Below are the code and all the weights of a small trained network. Each question names an input and a class and asks about switching units off, where a switched-off unit gives its printed mean instead of its output.

import numpy as np


def w(rows, s, z=0):
    codes = np.array(rows[::2]) - 128.0
    scale = np.full(codes.shape[1], s)
    scale[-1] = z or s
    return codes * scale


def norm(h):
    return h / np.sqrt((h * h).mean(-1, keepdims=True) + 1e-5)


def f(y):
    return y / 2 * (1 + np.tanh(0.7978845608 * (y + 0.044715 * y**3)))


def log_softmax(a):
    a = a - a.max(-1, keepdims=True)
    return a - np.log(np.exp(a).sum(-1, keepdims=True))


def net(x, mask):
    res = np.array(x, float).reshape(1, 4) / 4 @ E
    u = 0
    for l in range(2):
        y = f(norm(res) @ A[l][:, :-1].T + A[l][:, -1])
        res = res + np.where(mask[u : u + 6], y, B[l][:, -1]) @ B[l][:, :-1]
        u += 6
    return log_softmax(norm(res)[-1] @ U[:, :-1].T + U[:, -1])


A, B = {}, {}
E = w([
[150,139,115,149,159,129,108,143],'x0',
[64,91,14,108,126,98,83,155],'x1',
[174,68,148,253,123,162,175,216],'x2',
[83,188,205,226,188,70,112,44],'x3',
],0.0059)
A[0] = w([
[188,84,228,68,106,224,101,255,239],'L0N1',
[184,70,26,139,93,160,179,172,191],'L0N2',
[85,205,142,208,121,93,151,225,1],'L0N3',
[195,152,114,146,173,79,178,131,199],'L0N4',
[168,212,95,49,90,173,119,143,31],'L0N5',
[37,126,86,106,137,108,105,128,13],'L0N6',
],0.0062,0.0014)
B[0] = w([
[112,100,118,146,237,116,175,119,255],'L0N1',
[172,150,66,133,93,94,155,82,238],'L0N2',
[74,155,177,84,50,110,124,157,156],'L0N3',
[115,73,144,48,113,148,132,94,150],'L0N4',
[54,163,244,99,92,255,7,234,176],'L0N5',
[96,112,114,172,159,80,150,130,163],'L0N6',
],0.0081,0.0055)
A[1] = w([
[100,171,168,224,94,96,147,189,46],'L1N1',
[97,144,63,114,176,123,124,141,86],'L1N2',
[96,103,221,119,144,174,159,174,76],'L1N3',
[178,140,133,177,108,113,95,130,25],'L1N4',
[156,119,21,108,60,120,98,135,251],'L1N5',
[181,255,191,111,102,137,131,83,96],'L1N6',
],0.0077,0.0019)
B[1] = w([
[60,140,128,9,77,214,3,200,188],'L1N1',
[81,80,238,55,154,120,104,105,186],'L1N2',
[177,126,155,84,197,215,89,213,217],'L1N3',
[111,148,147,26,89,176,68,129,109],'L1N4',
[119,162,188,200,23,148,73,145,252],'L1N5',
[244,142,72,51,105,144,183,112,209],'L1N6',
],0.0064,0.0041)
U = w([
[153,121,188,87,168,221,120,173,252],'0',
[8,132,98,129,42,109,46,181,145],'1',
[212,197,81,82,138,59,189,25,30],'2',
[27,89,113,167,210,28,106,26,52],'3',
[166,64,76,204,218,117,242,158,170],'4',
[165,46,22,241,39,97,156,150,40],'5',
],0.011,0.0019)

Each question gives the input, the list of numbers given to net, and the class t.
The units are the neurons (one row each of A and B). Each row of codes is followed by its name. A weight is (code - 128) times the scale printed after its matrix; where a second scale follows, it is the last column's (A, B and U).
mask holds one flag per neuron, layer by layer. A switched-off neuron (its flag False) gives its mean, the last column of its row in B, instead of its output. The means were averaged over made-up inputs and are rounded, as every weight is.
A unit's drop is (log p(t) with every unit on - log p(t) with that unit switched off) / (log p(t) with every unit on - log p(t) with every unit switched off).
The circuit of an input: a set's keep is (log p(t) with only the set's units on - log p(t) with every unit switched off) / (log p(t) with every unit on - log p(t) with every unit switched off). Starting from all 12 units, units are removed one at a time, each time the one whose removal leaves the highest keep (on an exact tie, the one counted first), for as long as the keep stays at least 0.8.
units of the circuit, in order: the units of the circuit, biggest drop first
unit that matters most: the unit with the biggest drop
k most important neurons: the k neurons with the biggest drops, biggest first
drop when u is switched off: that unit's drop, to one decimal
input [1,0,4,-5], class 4: unit that matters most -> L0N1
input [3,-2,-4,1], class 2: 3 most important neurons -> [L1N6 L0N1 L1N1]
input [3,0,-1,4], class 2: 2 most important neurons -> [L0N1 L0N5]
input [-2,1,2,-7], class 5: 2 most important neurons -> [L0N2 L1N5]
input [6,6,1,8], class 1: 3 most important neurons -> [L0N1 L1N1 L0N3]
input [0,-1,-1,6], class 2: units of the circuit, in order -> [L1N6 L0N1]
input [-3,-3,0,4], class 2: 2 most important neurons -> [L0N5 L1N6]
input [8,1,5,-1], class 5: 4 most important neurons -> [L0N2 L0N3 L1N3 L1N5]
input [-1,0,1,7], class 0: 3 most important neurons -> [L0N2 L1N1 L0N1]
input [7,-5,-1,2], class 2: 3 most important neurons -> [L0N5 L1N6 L0N1]
input [1,1,0,-4], class 1: 4 most important neurons -> [L0N5 L0N2 L1N5 L1N2]
input [7,-4,2,0], class 4: 3 most important neurons -> [L0N5 L0N1 L1N1]
input [0,-8,4,0], class 4: 2 most important neurons -> [L0N5 L0N1]
input [-4,1,8,4], class 1: units of the circuit, in order -> [L1N1]
input [-5,0,-3,6], class 2: 2 most important neurons -> [L0N1 L1N6]
input [-2,1,4,2], class 1: drop when L0N5 is switched off -> 0.2
input [8,-4,1,-4], class 4: drop when L0N1 is switched off -> 0.6
input [6,-6,4,-6], class 4: drop when L0N1 is switched off -> 0.5
